Below are the code and all the weights of a small trained network. Each question names an input and a target symbol and asks about switching units off, where a switched-off unit gives its printed mean instead of its output.

import numpy as np


def w(rows, s, z=0):
    codes = np.array(rows[::2]) - 128.0
    scale = np.full(codes.shape[1], s)
    scale[-1] = z or s
    return codes * scale


def norm(h):
    return h / np.sqrt((h * h).mean(-1, keepdims=True) + 1e-5)


def f(y):
    return y / 2 * (1 + np.tanh(0.7978845608 * (y + 0.044715 * y**3)))


def softmax(a):
    e = np.exp(a - a.max(-1, keepdims=True))
    return e / e.sum(-1, keepdims=True)


def log_softmax(a):
    a = a - a.max(-1, keepdims=True)
    return a - np.log(np.exp(a).sum(-1, keepdims=True))


def net(x, mask):
    ids = ['ΛΦαβζητ'.index(c) for c in x.split()]
    T = len(ids)
    res = E[ids] + P[:T]
    r = norm(res)
    for j in range(2):
        rows = slice(3 * j, 3 * j + 3)
        q, k, v = (r @ M[0][rows].T for M in (Q, K, V))
        z = softmax(np.where(np.tri(T) > 0, q @ k.T / 3**0.5, -1e9)) @ v
        o = O[0][rows]
        res = res + np.where(mask[j], z, o[:, -1]) @ o[:, :-1]
    y = f(norm(res) @ A[0][:, :-1].T + A[0][:, -1])
    res = res + np.where(mask[2:6], y, B[0][:, -1]) @ B[0][:, :-1]
    return log_softmax(norm(res)[-1] @ U[:, :-1].T + U[:, -1])


Q, K, V, O, A, B = {}, {}, {}, {}, {}, {}
E = w([
[206,175,220,95],'Λ',
[103,186,129,72],'Φ',
[69,182,146,99],'α',
[164,199,115,3],'β',
[155,40,81,245],'ζ',
[132,174,138,136],'η',
[153,146,120,113],'τ',
],0.012)
P = w([
[205,139,170,122],'0',
[141,158,50,141],'1',
[123,121,126,150],'2',
[158,2,215,95],'3',
[255,97,161,53],'4',
[168,230,144,147],'5',
],0.0062)
Q[0] = w([
[212,144,64,203],'head 1',
[183,10,142,143],'head 1',
[83,26,241,26],'head 1',
[168,105,58,30],'head 2',
[76,254,93,85],'head 2',
[148,254,99,127],'head 2',
],0.008)
K[0] = w([
[73,107,243,222],'head 1',
[61,187,86,223],'head 1',
[120,197,2,101],'head 1',
[97,155,168,239],'head 2',
[171,22,215,113],'head 2',
[128,92,212,109],'head 2',
],0.008)
V[0] = w([
[55,150,168,110],'head 1',
[117,144,74,23],'head 1',
[104,197,188,104],'head 1',
[141,154,89,83],'head 2',
[128,141,121,2],'head 2',
[150,111,68,179],'head 2',
],0.0085)
O[0] = w([
[3,111,196,186,92],'head 1',
[103,248,37,42,203],'head 1',
[52,149,254,125,239],'head 1',
[200,222,130,139,191],'head 2',
[172,126,29,91,253],'head 2',
[175,231,181,176,44],'head 2',
],0.0061,0.0043)
A[0] = w([
[254,134,132,118,1],'neuron 1',
[209,72,87,124,133],'neuron 2',
[70,184,139,65,147],'neuron 3',
[166,143,200,120,45],'neuron 4',
],0.0095,0.004)
B[0] = w([
[7,173,138,169,193],'neuron 1',
[71,81,95,160,174],'neuron 2',
[173,2,157,90,253],'neuron 3',
[145,161,200,91,144],'neuron 4',
],0.0088,0.0061)
U = w([
[165,219,254,159,95],'Λ',
[104,162,136,215,97],'Φ',
[227,126,60,70,57],'α',
[10,71,126,119,67],'β',
[142,32,126,179,255],'ζ',
[179,161,90,117,56],'η',
[99,253,26,137,166],'τ',
],0.0093,0.0046)

Each question gives the input, a string of symbols that net reads in full, and the target symbol t.
The units are the heads (3 rows each of Q, K, V and O) and the neurons (one row each of A and B). Each row of codes is followed by its name. A weight is (code - 128) times the scale printed after its matrix; where a second scale follows, it is the last column's (O, A, B and U).
mask holds one flag per unit, heads first, then neurons. A switched-off unit (its flag False) gives its mean, the last column of its rows in O or B, instead of its output. The means were averaged over made-up inputs and are rounded, as every weight is.
A unit's drop is (log p(t) with every unit on - log p(t) with that unit switched off) / (log p(t) with every unit on - log p(t) with every unit switched off).
The circuit of an input: a set's keep is (log p(t) with only the set's units on - log p(t) with every unit switched off) / (log p(t) with every unit on - log p(t) with every unit switched off). Starting from all 6 units, units are removed one at a time, each time the one whose removal leaves the highest keep (on an exact tie, the one counted first), for as long as the keep stays at least 0.8.
units of the circuit, in order: the units of the circuit, biggest drop first
unit that matters most: the unit with the biggest drop
k most important neurons: the k neurons with the biggest drops, biggest first
which heads matter: for each layer, one digit per head in row order, 1 if its drop is at least 0.15 and else 0, layers parted by /
drop of u: that unit's drop, to one decimal
input τ η η η, target Λ: which heads matter => 01
input τ τ η, target τ: which heads matter => 10
input τ τ τ Φ, target α: unit that matters most => head 1
input η Φ α η, target α: units of the circuit, in order => head 1; head 2; neuron 1
input ζ η τ, target Φ: units of the circuit, in order => head 1; head 2; neuron 3; neuron 1
input Λ τ η α η τ, target ζ: units of the circuit, in order => head 1; neuron 3
input Λ ζ τ α τ η, target ζ: units of the circuit, in order => head 2; head 1; neuron 3
input η τ η η β Φ, target ζ: which heads matter => 01
input η Φ τ τ, target α: units of the circuit, in order => head 1; head 2
input α τ ζ Φ β η, target α: units of the circuit, in order => head 2; neuron 1
input η Λ α, target ζ: which heads matter => 00
input Λ η Λ η Φ α, target ζ: units of the circuit, in order => neuron 3; head 2
input Λ Λ τ, target β: units of the circuit, in order => head 1; neuron 3
input η α η, target Λ: unit that matters most => head 1
input η α Φ η η τ, target Λ: which heads matter => 10
input α τ Λ η τ, target β: units of the circuit, in order => neuron 1; neuron 2
input τ η α, target α: 2 most important neurons => neuron 1; neuron 2
input η τ α τ β τ, target τ: 2 most important neurons => neuron 3; neuron 1
input Φ τ η η α Φ, target ζ: drop of head 1 => 0.1
input η η τ τ, target Λ: unit that matters most => head 2
input α α η α Φ τ, target ζ: drop of head 1 => 0.4
input η τ α, target α: drop of head 2 => 0.0
input τ η η, target τ: drop of head 1 => 1.8
